Here is a tiny trained network, its code and every weight. The questions are about switching its units off for an input and a target symbol, where a switched-off unit gives its printed mean instead of its output.

import numpy as np


def w(rows, s, z=0):
    codes = np.array(rows[::2]) - 128.0
    scale = np.full(codes.shape[1], s)
    scale[-1] = z or s
    return codes * scale


def norm(h):
    return h / np.sqrt((h * h).mean(-1, keepdims=True) + 1e-5)


def f(y):
    return np.maximum(y, 0)


def softmax(a):
    e = np.exp(a - a.max(-1, keepdims=True))
    return e / e.sum(-1, keepdims=True)


def log_softmax(a):
    a = a - a.max(-1, keepdims=True)
    return a - np.log(np.exp(a).sum(-1, keepdims=True))


def net(x, mask):
    ids = ['ΠΩαδζθλμξ'.index(c) for c in x.split()]
    T = len(ids)
    res = E[ids] + P[:T]
    u = 0
    for l in range(2):
        q, k, v = (norm(res) @ M[l].T for M in (Q, K, V))
        z = softmax(np.where(np.tri(T) > 0, q @ k.T / 2**0.5, -1e9)) @ v
        res = res + np.where(mask[u], z, O[l][:, -1]) @ O[l][:, :-1]
        u += 1
        y = f(norm(res) @ A[l][:, :-1].T + A[l][:, -1])
        res = res + np.where(mask[u : u + 4], y, B[l][:, -1]) @ B[l][:, :-1]
        u += 4
    return log_softmax(norm(res)[-1] @ U[:, :-1].T + U[:, -1])


Q, K, V, O, A, B = {}, {}, {}, {}, {}, {}
E = w([
[111,146,131,182,158,132],'Π',
[7,121,108,149,79,99],'Ω',
[116,127,129,155,93,70],'α',
[117,133,214,125,125,145],'δ',
[171,128,113,91,138,90],'ζ',
[136,130,114,151,108,69],'θ',
[131,129,84,154,117,59],'λ',
[53,178,110,165,215,144],'μ',
[125,157,115,119,100,100],'ξ',
],0.017)
P = w([
[183,5,25,141,157,254],'0',
[124,174,82,153,120,4],'1',
[94,132,93,145,128,29],'2',
[77,112,101,115,109,49],'3',
[74,95,116,108,114,47],'4',
[106,126,103,106,137,45],'5',
[103,115,104,93,138,60],'6',
[111,130,110,84,143,62],'7',
[113,109,115,62,135,72],'8',
[116,121,115,48,143,73],'9',
[129,117,124,41,151,78],'10',
[134,124,137,34,153,75],'11',
[133,116,147,21,158,87],'12',
[115,137,127,91,129,72],'13',
],0.0049)
Q[0] = w([
[110,122,142,111,101,187],'L0H1',
[188,68,90,106,11,106],'L0H1',
],0.012)
K[0] = w([
[85,219,176,135,142,119],'L0H1',
[107,114,52,254,51,147],'L0H1',
],0.0099)
V[0] = w([
[1,164,95,130,106,139],'L0H1',
[167,204,41,45,190,112],'L0H1',
],0.0056)
O[0] = w([
[177,175,40,160,253,64,152],'L0H1',
[84,73,125,74,197,151,6],'L0H1',
],0.011,0.0019)
A[0] = w([
[65,60,135,181,99,71,146],'L0N1',
[112,2,47,33,118,68,126],'L0N2',
[112,4,249,32,36,37,254],'L0N3',
[180,84,51,158,115,8,82],'L0N4',
],0.0042,0.0032)
B[0] = w([
[172,187,138,2,178,229,189],'L0N1',
[103,159,210,159,93,123,192],'L0N2',
[135,170,37,158,166,109,254],'L0N3',
[146,122,157,114,131,85,205],'L0N4',
],0.0083,0.0044)
Q[1] = w([
[102,122,110,58,116,102],'L1H1',
[225,117,76,63,57,2],'L1H1',
],0.0073)
K[1] = w([
[147,85,120,113,127,113],'L1H1',
[129,2,115,175,24,179],'L1H1',
],0.0088)
V[1] = w([
[79,175,108,143,163,81],'L1H1',
[180,165,142,150,106,255],'L1H1',
],0.0064)
O[1] = w([
[219,49,240,254,62,104,254],'L1H1',
[161,170,130,245,244,91,74],'L1H1',
],0.0069,0.0047)
A[1] = w([
[209,167,95,119,148,36,72],'L1N1',
[161,118,97,57,82,132,2],'L1N2',
[141,196,179,202,97,182,31],'L1N3',
[211,112,254,89,102,101,130],'L1N4',
],0.0081,0.001)
B[1] = w([
[119,66,163,128,82,238,242],'L1N1',
[243,142,120,163,160,62,144],'L1N2',
[50,148,217,121,51,10,254],'L1N3',
[2,207,131,184,141,61,217],'L1N4',
],0.0081,0.0063)
U = w([
[193,100,141,214,153,155,6],'Π',
[171,54,81,157,96,86,49],'Ω',
[180,141,80,155,43,169,46],'α',
[122,166,26,171,255,94,200],'δ',
[102,175,59,27,148,143,177],'ζ',
[136,198,73,137,106,249,170],'θ',
[189,145,73,10,87,46,151],'λ',
[65,153,192,172,87,31,144],'μ',
[45,97,185,49,140,235,96],'ξ',
],0.0082,0.0021)

Each question gives the input, a string of symbols that net reads in full, and the target symbol t.
The units are the heads (2 rows each of Q, K, V and O) and the neurons (one row each of A and B). Each row of codes is followed by its name. A weight is (code - 128) times the scale printed after its matrix; where a second scale follows, it is the last column's (O, A, B and U).
mask holds one flag per unit, layer by layer, with each layer's heads first. A switched-off unit (its flag False) gives its mean, the last column of its rows in O or B, instead of its output. The means were averaged over made-up inputs and are rounded, as every weight is.
A unit's drop is (log p(t) with every unit on - log p(t) with that unit switched off) / (log p(t) with every unit on - log p(t) with every unit switched off).
The circuit of an input: a set's keep is (log p(t) with only the set's units on - log p(t) with every unit switched off) / (log p(t) with every unit on - log p(t) with every unit switched off). Starting from all 10 units, units are removed one at a time, each time the one whose removal leaves the highest keep (on an exact tie, the one counted first), for as long as the keep stays at least 0.8.
units of the circuit, in order: the units of the circuit, biggest drop first
unit that matters most: the unit with the biggest drop
top k neurons: the k neurons with the biggest drops, biggest first
top k neurons in layer l: the k neurons of layer l with the biggest drops, biggest first
input Π ζ λ δ μ Ω λ λ δ μ θ, target Π: top 3 neurons : (L1N3; L1N1; L0N3)
input Ω μ ζ, target Ω: top 2 neurons : (L1N1; L1N3)
input λ μ ζ Π μ μ δ μ μ μ μ ξ, target λ: top 3 neurons : (L0N3; L0N4; L1N2)
input θ ζ δ ζ μ ξ μ μ θ, target θ: unit that matters most : L0H1
input ζ μ δ μ λ θ, target ζ: units of the circuit, in order : (L1H1; L0H1; L0N1)
input ζ μ μ μ δ μ α ζ, target ζ: units of the circuit, in order : (L1H1; L0H1)
input λ λ Ω λ μ λ μ ζ μ λ μ α, target λ: top 3 neurons : (L0N3; L0N4; L1N2)
input ξ δ μ Ω λ, target ξ: top 3 neurons in layer 1 : (L1N1; L1N3; L1N4)
input λ λ λ μ μ λ μ μ λ δ θ, target λ: top 3 neurons in layer 0 : (L0N3; L0N4; L0N1)
input α Π ζ, target α: units of the circuit, in order : (L1N1; L1N3)
input ξ ζ λ δ δ μ μ μ μ ζ α λ μ α, target ξ: units of the circuit, in order : (L1N1; L0N1; L0H1; L1N3)
input δ δ δ μ δ μ μ μ θ δ α δ μ θ, target δ: units of the circuit, in order : (L1H1; L1N3)
input μ μ Π, target Π: top 2 neurons : (L1N3; L1N4)
input θ λ μ μ μ α, target θ: top neuron in layer 0 : (L0N1)
input λ μ λ, target λ: top 2 neurons : (L0N4; L0N1)
input λ λ ξ, target λ: units of the circuit, in order : (L1H1; L1N2; L0H1; L1N3)
input α δ μ α μ μ θ λ λ ζ, target α: units of the circuit, in order : (L1N1; L1N3; L0H1)
input θ λ ζ, target θ: top 4 neurons : (L1N1; L1N3; L0N3; L0N1)
input Π δ Π μ μ μ Π δ δ λ, target Π: top 3 neurons : (L1N3; L1N1; L1N4)
input Π μ μ λ μ μ μ μ μ δ μ ζ, target Π: units of the circuit, in order : (L1H1; L1N1; L1N3; L0N1)
input α μ θ λ λ, target α: unit that matters most : L1N1
input ζ α μ μ μ Π θ μ δ Π θ μ θ, target ζ: units of the circuit, in order : (L1H1; L0H1; L1N3)
